Here is a tiny trained network, its code and every weight. The questions are about switching its units off for an input and a class, where a switched-off unit gives its printed mean instead of its output.

import numpy as np


def w(rows, s, z=0):
    codes = np.array(rows[::2]) - 128.0
    scale = np.full(codes.shape[1], s)
    scale[-1] = z or s
    return codes * scale


def f(y):
    return np.maximum(y, 0)


def log_softmax(a):
    a = a - a.max(-1, keepdims=True)
    return a - np.log(np.exp(a).sum(-1, keepdims=True))


def net(x, mask):
    res = np.array(x, float).reshape(1, 7) / 4 @ E
    y = f(res @ A[0][:, :-1].T + A[0][:, -1])
    res = res + np.where(mask, y, B[0][:, -1]) @ B[0][:, :-1]
    return log_softmax(res[-1] @ U[:, :-1].T + U[:, -1])


A, B = {}, {}
E = w([
[128,127,128],'x0',
[127,128,128],'x1',
[206,103,229],'x2',
[133,5,89],'x3',
[18,100,208],'x4',
[128,127,129],'x5',
[129,129,127],'x6',
],0.011)
A[0] = w([
[75,152,43,255],'N0',
[207,100,228,213],'N1',
[15,99,207,212],'N2',
[102,172,117,163],'N3',
[136,6,93,204],'N4',
[129,243,160,247],'N5',
],0.012,0.0076)
B[0] = w([
[48,175,43,239],'N0',
[209,110,175,240],'N1',
[47,57,231,249],'N2',
[97,169,129,166],'N3',
[148,40,66,245],'N4',
[141,251,189,226],'N5',
],0.011,0.014)
U = w([
[129,221,65,251],'0',
[32,166,155,30],'1',
[229,185,148,209],'2',
[135,135,226,8],'3',
[133,102,2,240],'4',
[39,60,93,57],'5',
[247,82,81,180],'6',
[144,37,172,45],'7',
],0.0082,0.0023)

Each question gives the input, the list of numbers given to net, and the class t.
The units are the neurons (one row each of A and B). Each row of codes is followed by its name. A weight is (code - 128) times the scale printed after its matrix; where a second scale follows, it is the last column's (A, B and U).
mask holds one flag per neuron, in row order. A switched-off neuron (its flag False) gives its mean, the last column of its row in B, instead of its output. The means were averaged over made-up inputs and are rounded, as every weight is.
A unit's drop is (log p(t) with every unit on - log p(t) with that unit switched off) / (log p(t) with every unit on - log p(t) with every unit switched off).
The circuit of an input: a set's keep is (log p(t) with only the set's units on - log p(t) with every unit switched off) / (log p(t) with every unit on - log p(t) with every unit switched off). Starting from all 6 units, units are removed one at a time, each time the one whose removal leaves the highest keep (on an exact tie, the one counted first), for as long as the keep stays at least 0.8.
units of the circuit, in order: the units of the circuit, biggest drop first
top k neurons: the k neurons with the biggest drops, biggest first
drop when u is switched off: that unit's drop, to one decimal
input [-7,-8,8,1,-3,-6,-6], class 6: units of the circuit, in order => [N2, N5]
input [4,-6,1,-3,-3,3,-4], class 2: top 3 neurons => [N2, N0, N5]
input [8,7,3,6,-2,0,5], class 6: units of the circuit, in order => [N2, N0]
input [7,-4,7,0,-1,-5,-5], class 2: units of the circuit, in order => [N2]
input [-6,-8,4,-8,0,-2,8], class 2: top 2 neurons => [N2, N5]
input [6,1,5,-3,0,0,0], class 2: units of the circuit, in order => [N2, N1]
input [-7,1,3,-7,-1,0,-7], class 2: units of the circuit, in order => [N2, N0]
input [-6,-1,3,8,0,7,-8], class 6: top 2 neurons => [N2, N4]
input [3,-4,0,-1,-4,7,-2], class 0: top 3 neurons => [N2, N1, N4]
input [6,-4,3,1,-5,-7,-7], class 6: top 3 neurons => [N2, N5, N0]
input [-8,7,-2,-1,-6,2,-1], class 0: top 3 neurons => [N2, N4, N1]
input [-3,3,0,1,-2,6,4], class 4: units of the circuit, in order => [N2, N5]
input [-5,8,2,2,-5,6,5], class 6: units of the circuit, in order => [N2, N0, N5]
input [7,4,-8,8,-1,-8,4], class 4: units of the circuit, in order => [N2]
input [1,2,1,2,-1,-8,-7], class 6: units of the circuit, in order => [N2, N0]
input [3,-5,1,3,-4,-5,-8], class 6: top 3 neurons => [N2, N0, N3]
input [-3,-6,-6,4,-2,-8,-2], class 4: drop when N2 is switched off => 0.6
input [-6,0,-3,2,0,-8,-2], class 4: drop when N5 is switched off => 0.2
input [8,-1,7,2,0,2,-3], class 6: drop when N0 is switched off => 0.0
